The three nearest rows among all rows above each row, by straight-line distance, nearest first (none for the first four rows)
In the rows, 128 means zero.
0: [ 67  15  85 219 141 159  60 144 101 156 156 106 129 126  87 255 107  45
  42 132 149 176  71 169 255 142 116 151 105 180 159 146  89 116 158  89
 174]
1: [166  88 136 228 146 100 173 234 115 151 124 110  38 152 138 193  78 126
   1 140  68 185 130  50 187 186  90 108  83 114 127 131  84 118 142 123
  97]
2: [165 178 134 102 126 129 112 107 162 136 141 157  86 163 168 111  88 161
 133 126 102 185 154 126  88 149  44 126 114 102 141 112 117 140 122 131
 100]
3: [102 131 130 130 134 122  93 136 125 157 146 128  98 138 127 153 101 122
 110 142 110 170 137 112 129 161 104 127  98 123 152 138 101 123 110 110
 136]
4: [136 115 145 135 130 113 167 130 122 125 110 127 134 113  96 151 100 125
 126 139 141 123  93 103 103  78  68 144 146 133  94 137 109 130 118 132
 138] | 3 2 1
5: [166 108 133 179 165 125 158 115  66 130 102 139 186 131 113 163 123  94
 144 153 124 101 131 125 145  44  75 141 140 147 122 128 110 140 152 126
 141] | 4 3 2
6: [179 158 136 123 157 130 136 124 119 129 121 149 115 146 161 113  92 123
 134 139 106 138 144 143 121 113 115 143 109 122 137 140 135 125 119 116
 108] | 2 3 4
7: [153 107 132 169 147  93 180 159  97 118  86 126 155 112 136 117 133 129
 121 121 120 118 102  76 122  88  84 130 123 135  76 131 151 118 145 113
 101] | 4 5 6
8: [174 149 143 125 150  84 181 132  90  85  92 120 183 105 151 116 168 120
 169 117 140  78 123  68  69  33  64 127 154 120  80 102 152 122 122 157
 112] | 7 4 5
9: [135 127 152 136 129 114 155 137 108 133 118 121 118 133  77 130 103 129
 133 144 109 125 107  93 146  89  70 122 149 116  93 117 114 128 153 108
 116] | 4 7 5
10: [124 121 118 157 154 157 117 117 127 141 128 151 150 158 127 171  99 102
 108 116 119 160 128 162 195 144 109 117 113 132 162 116 121 114 124 139
 124] | 3 6 9
11: [ 98 189 126  86 153 170  85 106 147 125 145 156 180 150 182 141 130  78
 145 110 126 153 184 224 195 175  77 155 106 144 197 116 153 146 129 124
  82] | 10 6 3
12: [195 110 121 113 133  85 204 104  86  88  88 133 194 106 149  88 187 124
 175 127 147  43 101  97  81  28  59 153 168 119  91 129 208 137 134 128
  99] | 8 7 5
13: [142 184 109 102 162 172 100 143 156 137 163 150 143 150 152 128 121  48
 104 117 122 181 173 213 220 160  76 128 102 139 175 133 142 141 118 109
 106] | 11 10 6
14: [161 155 122 114 169 148 154 123 129  97 106 167 206 173 177 143 149  72
 157 129 126 114 154 134 135  91 104 137 125 123 168 127 137 129 147 120
 109] | 6 5 10
15: [129 170 112  54 141 158 111  56 141 113 147 163 211 143 158  79 142  82
 198  95 136 103 168 185 105 127  55 126 136 140 156 128 149 140 124 136
 120] | 14 11 6
16: [146 119 155 137 136 128 140 134 107 118 136 151 114 127 141 156  95 127
 111 124 126 141 136 117 142  95  77 137 113 123 123 123 121 119 126 145
 144] | 4 6 9
17: [173 148 147 135 156 134 114 159 121 143 116 136 158 147 131 161  88 120
 128 122 131 149 158 127 120 102  58 121 121 104 149 128 140 105 125 123
 116] | 16 6 10
18: [201 162 140 179 123 144 125 184 169 174 140 125  19 167  91 169  58 161
  48 159  64 234 129  69 142 159  98 109  98 100 151 150  86 129 109 147
 113] | 1 3 2
19: [178 126 149 166 141 111 137 178 151 166 122 137  44 174 110 165  55 144
  64 141  94 207 135 105 145 166 109 118  92  79 168 126  70 139 127 115
 140] | 18 3 1
20: [155 146 146  86 158 114 157 118  92 103  95 155 196 146 168 120 143 100
 187 141 141  81 129 129 118  74  57 149 116 129 104 114 150 147 136 131
 107] | 14 8 5
21: [114 104  80 126 152 124 148 100 101  93 121 110 217 138 156 142 156  85
 142 136 144 108 104 154 160  59  69 161 123 144 114 145 180 132 137 119
  88] | 20 14 5
22: [ 97  88 126 135 152 136 134 131 104  95 120 116 182 143 122 161 131  82
 133 125 167 109 112 142 143  53  79 179 134 131 113 138 123 120 139 106
 141] | 21 5 4
23: [156 171 127 139 160 127 144 126 141 155 135 173  82 141 148 125  85 112
 149 115  87 177 137 145 137 139  80 114 103  96 145 134 117 139 109 129
 109] | 6 2 3
24: [194 147 150 143 154 119 138 168 147 153 118 135  48 133  98 139  49 177
  97 170  75 188 156  79  73 137  65 122 115  81 126 108  88 139 119 119
 126] | 19 18 2
25: [152 100 109 139 152 125 131 130  85  97 127 117 158 125 100 184 110  98
 113 122 130 124  90 138 148  67  85 140 134 149 134 160 130 137 139 102
 136] | 22 5 4
26: [110 169 121  82 135 177 117  72 140 135 121 156 188 147 166 137 119  88
 176 118 141 111 164 191 176  94  38 147 131 145 159 143 144 139 117 117
 127] | 15 11 14
27: [143 133 137 122 149 137 142  84 124  95 115 139 217 139 162 133 142  80
 176 125 145  92 139 169 137 103  79 148 135 131 139 130 156 112 147 144
  98] | 14 20 21
28: [159 142 132 129 143 124 168 130 112 116  93 115 139 124 122 151 113 113
 140 119 136 133 133 129 105  65  48 138 158 121 147  97 115 138 128 126
 149] | 4 16 17
29: [124 138  99 158 156 141 147 129 140 118 108 144 198 133 164 131 126  68
 149 107 140 121 157 159 135  96  47 144 118 122 121 144 136 124 139 117
 116] | 27 14 21
30: [109 151 115 119 143 149 100  87 136 102 141 137 234 157 191 143 124  44
 157  97 152  89 170 222 214 109  94 178 115 159 185 122 175 128 133 106
 110] | 26 11 27
31: [129 107 106  98 160 121 169 106  67  93  95 165 255  93 188 117 191  24
 180 117 160  54 114 173 151  17  61 189 175 168 130 140 197 133 135 109
 104] | 21 27 20
32: [124 150 110 142 148 174  80 129 165 124 151 143 168 146 146 151 135  48
 134 112 111 187 185 202 205 143  83 133  84 117 207 126 113 132 148 116
  93] | 13 11 10
33: [175 116 152 115 129  89 205 118  73 101  87 132 150 127 126  96 139 137
 165 115 118  79 129  79  96  30  72 144 156 104  98 118 167 124 137 128
 124] | 8 12 7
34: [183 144 134 114 121 105 178 123  90 121 109 131 159 138 141 110 128 143
 154 117 127 110 130 111  79  48  54 132 144 121 101 111 143 121 102 144
 117] | 33 8 28
35: [116 137 105 157 178 150 114 117 130 122 122 126 179 154 142 167 118  69
 152 111 149 163 121 152 200 115  78 161 111 141 167 132 127 121 151 103
 119] | 10 29 32
36: [214  91 166 150 142  62 234 183  76 153  69 114 111 118 112 143 104 139
 137 156  70 126 110  27 100  18  78 130 153  80  94 148 128 111 148 128
 118] | 33 7 9
37: [130 125 121 149 151 105 148 120 111 113 118 129 222 107 157 117 173  95
 177 100 182  80 115 165 132  47  63 137 129 151 139 143 177 121 119 117
 121] | 21 27 29
38: [173 181 119  72 159 123 160  74 139  95 109 154 220 136 165  21 170 123
 195 144 122  78 151 146  68  67  48 142 128 129 102 108 197 126 122 117
 100] | 20 15 12
39: [151 156 137 108 115 129 157 114 117 108 116 143 153 105 116 122 121 137
 184 134 133 120 131 126  91 100  75 157 139 111 132  94 140 147 127 134
 136] | 28 34 4
40: [181 162 140 139 137 144 128 146 145 145 133 140 130 145 142 119 105 114
 127 126 115 164 151 134 170 138  73 122 115 107 141 140 119 140 125 135
 121] | 23 6 17
41: [151 159 127 126 125 132 137 158 154 161 139 123  78 141  99 136  75 124
 121 111 123 148 134 115 106 155  92 120 102 114 139 106 101 131 123 129
 124] | 3 23 40
42: [181 161 145 129 142 127 117 145 161 141 102 139  76 169 131 110  93 125
 106 138 123 174 133  96 117 166  75 113 112 113 153 136 104 122 132 142
 141] | 41 40 2
43: [120 122 117 139 111 127  96 121 142 139 139 125 101 135 107 160 108 135
 100 142  93 186 125 161 125 176  77 116 117 115 149 127  94 130 131 128
 134] | 3 41 10
44: [161 129 123 137 139 128 114 138 131 139 118 115 112 136 142 119 125 126
 138 140 111 163 141 129 116 118  51 123 118 118 128 139 124 122 122 114
 134] | 40 17 6
45: [159  97 127 162 157 113 147 169 112 135 117 146 141 153 107 150 100 136
 110 127 115 169 145  89 143  80  83 127 115  99 129 126 100 138 152  98
 123] | 16 9 17
46: [132 188 127 104 163 163  93 126 180 142 155 139 119 147 147 129 100 127
 141 128 119 180 178 162 134 170  43 109 115  99 160 102 116 152 107 123
 122] | 2 40 23
47: [189 127 153 156 118  77 155 173 125 143  99 120  72 116 118 116 126 177
 109 123 108 118 128  48  87 114  67 113 132 112  83 130 116 106 134 149
 115] | 7 9 4
48: [192 126 142 162 162  71 201 169  87 109 100 133 133  93 112 135 112 135
 156 155 121 110 111  81  91  65  83 124 165 140  97 126 131 132 132 125
 129] | 7 4 33
49: [146 138 117 116 168 131 144 127 127 109 135 147 193 140 174 132 150  84
 180 112 129  99 149 166 176 104  70 151 108 113 129 119 142 126 145 142
 118] | 27 29 14
50: [211 137 148 151 144 113 208 139  65 121  65 151 143 112  82 136  98 131
 134 128 120 140 112  77 109   1  88 162 150 107 103 132 119 131 148 103
 128] | 48 33 36
51: [112 143  94 145 152 122 161 104 118 133 113 128 227 139 129 139 143  91
 167 122 157  86 129 148 156  32  53 164 136 144 124 125 151 122 146 134
 127] | 37 21 29
52: [233 152 174 155 161 123 189 194 111 158  68 128  86 142 105 126  62 170
 129 154  98 177 141  47  74  73  63 100 129  89 123 100 126 124 130 142
 132] | 24 47 36
53: [176 169 141  77 144 135 183 132 128 121 118 140 141 151 114 101 129 134
 161 124 120 117 128 107  64  58  58 107 140  99 126 128 144 126 133 113
 126] | 34 39 28
54: [187 180 138 115 156 140 121 138 179 146 149 172 105 175 165 100 101 115
 125 129 123 188 162 138 121 158  54 112  70 105 136 112 101 123 116 153
  88] | 2 23 40
55: [185 153 159 171 128 107 176 195 141 155 124 136  53 127  95 113 107 195
  86 138  80 191 109  47 113 121  61 117 121 111 102 125 102 159 117 122
 128] | 24 47 52
56: [105 154 110 102 138 177 112  95 137 141 153 171 200 143 179 127 120  55
 171 108 153 124 149 239 216 142  87 154 103 138 216 115 123 138 133  99
 118] | 11 30 26
57: [146 148 124 106 146 159  98 104 117 118 138 115 180 137 168 115 122  91
 171 117 150 131 144 166 110 138  68 160 119 123 156 107 142 117 136 124
 105] | 27 49 29
58: [167 153 141 155 162 145 154 129 117 126  88 154 152 147 118 147 110 120
 132 121 117 131 133 116 133  49  81 138 126 105 148 136 125 118 142 131
 138] | 28 17 16
59: [209 117 181 157 134  72 239 190  75 128  69 130 121 113  84 131 101 162
 142 136  73 121 101  35  61   1  82 130 149 102  81 142 126 124 131 128
 152] | 36 50 48
60: [195 136 151 159 135  93 204 170  90 129  62 126 107 104  94 130 119 171
 137 151 117 108 110  25  69  29  84 129 133 100 105 133 132 122 126 109
 129] | 59 36 48
61: [127  92 145 130 116 132 149 122 109 107 102 111 150 128 116 131 119 141
 105 124 116 121 109 131 129  98  74 140 133 101 104 126 130 121 145 111
 143] | 4 9 16
62: [159 138 106 159 145 167 118 146 160 126 130 170 149 170 135 159  76  84
 122 124 131 186 128 162 181 114  80 140  99 123 177 103 124 127 147 103
 119] | 10 35 40
63: [119  83 109 150 131 129 148 106  81 120 127 113 186 118 119 171 123 126
 164 124 149 100 110 142 158  42  79 150 146 131 136 138 123 124 149  99
 151] | 22 25 5
64: [134 104 114 124 117 133 136  87  94 118 115 103 205 120 131 114 135 115
 179 107 144  86 128 151 103  75  62 140 150 167 132 116 156 135 128 131
 119] | 37 27 51
65: [123 118 124 123 135 107 107  98 120 123 113 153 186 130 191 120 140 100
 199 122 135  80 146 168 144  98  88 177 129 161 134 104 168 128 136 119
 110] | 27 49 64
66: [139 136 124 158 160 138 122 134 116 139 144 137 157 151 126 168 110 107
 131 126 140 164 138 184 166 117  89 138 113 139 139 121 101 135 140  98
 148] | 10 35 62
67: [131 107 114 152 159 126 177 102  78  91  89 118 230 129 162 127 174  95
 198 123 169  70 151 114 113  21  77 157 183 164  95 157 177 111 128  95
 118] | 37 51 64
68: [210 104 163 170 139  41 238 178  53 108  98 135 124 113  76 120 121 166
 153 137 114 112  95  30  59   1  60 142 153 109 117 124 130 100 142 146
 127] | 59 60 36
69: [157 128 120 100 138 113 125 127 127 131 113 114 128 155 115  94 147 149
 142 134 112 111 131 124  91  85  53 121 116 130 111 119 135 138 128 113
 138] | 44 53 34
70: [168 101 131 155 161 113 164 171  97 178 120 139  96 144 132 161  68 136
 138 157 108 172 124 102 140 114  65 128 120 116 125 115  91 111 126 127
 122] | 45 16 44
71: [183 163 113 114 143 113 171 119 125 120  97 137 167 117 154 123 144 142
 129 122 101 108 131 116  89  89  65 115 135 114 111 132 158 111 131 142
 126] | 34 53 69
72: [146 144 122 129 131 120  99 130 141 139 160 133 154 159 169 117 127 115
 110 112 153 137 143 133 138 169  59 136  92 128 151 126 154 134 133 132
  90] | 40 57 44
73: [149 125 142 131 147 123 201 142 114 153  95 142 145 119 106 141  91 121
 122 162 111 144 105 115  90   9  35 139 158 137 105 137 133 124 156 120
 139] | 4 28 50
74: [148 188 137 113 140 141 109 113 158 142 146 153 134 172 145 113  81  98
 146 136 121 143 165 174 143 151  78 117  97 128 185 115 127 131 109 128
 125] | 46 40 23
75: [105 168 111 135 136 174  92 140 191 169 185 149 130 187 161 155  82  63
  99 112 136 186 176 226 227 215  95 127 101 133 192 138  96 136 128 122
 105] | 13 32 11
76: [ 97 156 132  98 141 153  98  73 154 133 150 115 139 156 145 122 106  84
 127 144 130 150 145 191 111 146  76 110  95 144 170 107 138 127 118 114
 111] | 74 57 46
77: [151 156 124 139 156 123 161 134 141 140 131 139 156 168 180 122 140 120
 122 100 132 129 149 135 142 124  68 138 125 114 144 120 145 143 115 127
  83] | 72 40 6
78: [122 145 135 129 134 161 121 120 178 158 131 129 111 149 119 148 118 151
 137 121 106 192 150 135 130 159  77 122 114 114 162 123  97 132 117 121
 129] | 43 3 46
79: [149 166 141 154 158 155 113 157 164 162 135 144  69 156 117 191  70 106
  87 148  94 243 144 131 167 142  81 107  84 126 200 128  73 139 119 129
 102] | 19 78 18
80: [127  98 127 120 140 125 139 110 107 131 130 134 153 117 133 121 151 157
 139 123 165 109 102 119  96 102  84 120 148 138 104 134 136 129 146 141
 125] | 61 4 69
81: [139 145 114 132 161 140 121 138 122 122 121 131 149 165 133 128  95 117
 135 121 134 134 138 142 137 129  77 134 106 134 163 121 117 120 138 112
 113] | 17 66 6
82: [169 188 123  93 171 120 110  95 130 110 141 155 220 133 209  81 150  80
 193  94 126  99 172 183 146 141  45 140 104 124 151 138 161 133 124 125
  75] | 15 49 57
83: [151 112 129 198 155 138  96 156 136 182 148 168  70 149  96 203  66 120
  57 132 115 235 110 127 177 122  95 121  92 109 157 148  57 119 139 121
 139] | 79 19 18
84: [202 148 152 148 138 129 137 220 159 182 115 126  33 132  63 153  70 186
  87 145 101 227 148  97 120 111  65 113 110 118 121 116  90 120 138 127
 155] | 24 55 18
85: [ 96  98 132 159 154 128 121 127 107 101 119 132 190 126 129 166 112  73
 111 126 138 122 145 137 177  51  69 162 148 166 148 125 153 134 138 113
 122] | 22 25 63
86: [137 135 118 144 129 136 105 160 131 146 133 136 101 157 113 156  84 116
 112 123 109 153 110 121 153 122 102 118 112 111 137 138 108 120 116 118
 152] | 3 41 16
87: [165 138 137 143 139  89 167 157 133 126  78 130 139 120 132 112 120 144
 131 140 123 106 133  80  79 107  70 124 133 108  99 120 131 133 128 158
 130] | 71 47 7
88: [135 138 125 104 130 134 136  95 124 149 114 135 126 111  85 118 103 164
 142 155 129 136 137 119  89  91  41 134 139 135 114 115 125 138 145 108
 140] | 69 39 4
89: [154 110 130 162 152 107 193 147  92 119  87 126 142 115  80 129 124 129
 161 119 112 109 111  84  92  28  67 139 150 136  92 120 106 127 121 139
 136] | 48 4 50
90: [174 109 130 123 127  93 163 143 150 132 114 124 139 106 131 119 141 149
 134 135 129  95 108  86  75 113  53 121 139 125 111 119 140 119 157 150
 137] | 87 71 80
91: [207 230 150   2 121  97 172  72 117 110  79 137 200 134 161   5 208 189
 240 122 137  22 184  90   1  60   6 129 165 101  68 102 211 151 152 173
  88] | 38 12 8
92: [142 142 139 101 148 139 131 118  86 117 118 137 190 140 169 112 146  88
 173 108 141  91 144 167 144  58  81 157 137 132 129 128 159 114 137 121
 108] | 27 49 20
93: [163 135 125 154 152 123 146 136 105 133  99 156 147 122 125 159 109  97
 124 123 116 125 137 121 115  66  92 122 123 118 117 139 134 128 143 123
 125] | 58 16 17
94: [121 182 126  91 130 187  89  94 162 119 157 168 192 165 188 124 129  72
 169 110 154 120 189 239 192 187  84 139 108 139 171 130 159 145 130 119
 107] | 11 56 30
95: [178  94 177 171 113  87 168 207 126 136  97 126  40 108  61 134  92 175
 103 161  98 161 104  29  71  99  81 113 143 105 104 123 127 157 133 139
 143] | 55 47 52
96: [148 134 115 134 159 153 114 104 126 135 121 128 199 120 174 142 120  36
 148 128 141 145 160 180 188  88  80 140 125 170 145 134 139 137 141 124
 124] | 35 29 49
97: [152  45 123 195 183 118 164 176  91 154 124 116 145 135 105 226 103  79
  69 124 129 133  92 121 193  44  67 131 138 160 146 156 135 126 145 100
 138] | 25 85 5
98: [193 138 144 167 146  76 164 157 121 150 110 131  92 165 129 120 108 157
 100 130 107 149 131  91  90 115  74 114 122 121 101 128 151 115 127 130
 107] | 47 87 44
99: [158 166 133 155 171 135 163 151 156 158 117 165  93 171 143 139  63 109
 130 141  96 205 164 106 146 116  99 132 107 101 162 120 104 122 141 119
 107] | 23 40 42
100: [160 113 117 136 155 105 133 130 112 151  99 122 152 141  90 145 122 119
 127 129 121 114 122 101 127  57  38 124 133 115 117 120 132 149 145 132
 114] | 93 9 28
101: [184 110 132 168 168 107 208 151 117 146  98 166 132 142  95 137  87 133
 132 153 119 156 108  81  69  31  63 127 129  98 122 120 110 124 124 122
 130] | 73 89 50
102: [188 127 153 175 165 103 179 197 127 165  89 151  30 133  95 167  94 166
  84 144  68 207 129  51  89  94  70 117  85 103 120 146  91 129 123 145
 148] | 55 84 24
103: [122 118 119 134 164 111 174  90  77  72  88 117 255  81 135 113 216  79
 203 109 173  64 109 123 127  17  60 160 201 162 107 141 206 128 141 120
 117] | 67 31 37
104: [139 108 150 138 138 135 175 145 109 110  84 116 144 147  94 129 123 139
 152 128 135 108 135 102  94  32  67 134 151 120 114 125 132 128 147 137
 139] | 89 28 4
105: [110  93  99 127 148 157 101  91 111  92 123 129 204 112 164 171 138  49
 151 105 127 124 126 164 184  74  92 146 135 151 150 142 115 145 142  91
 128] | 96 85 35
106: [138 135 140 107 157 104 185 102  88  73 117 141 255 118 186 108 178  66
 190  82 159  49 130 144 128  30  51 130 151 157 122 154 219 109 133 135
 123] | 37 103 31
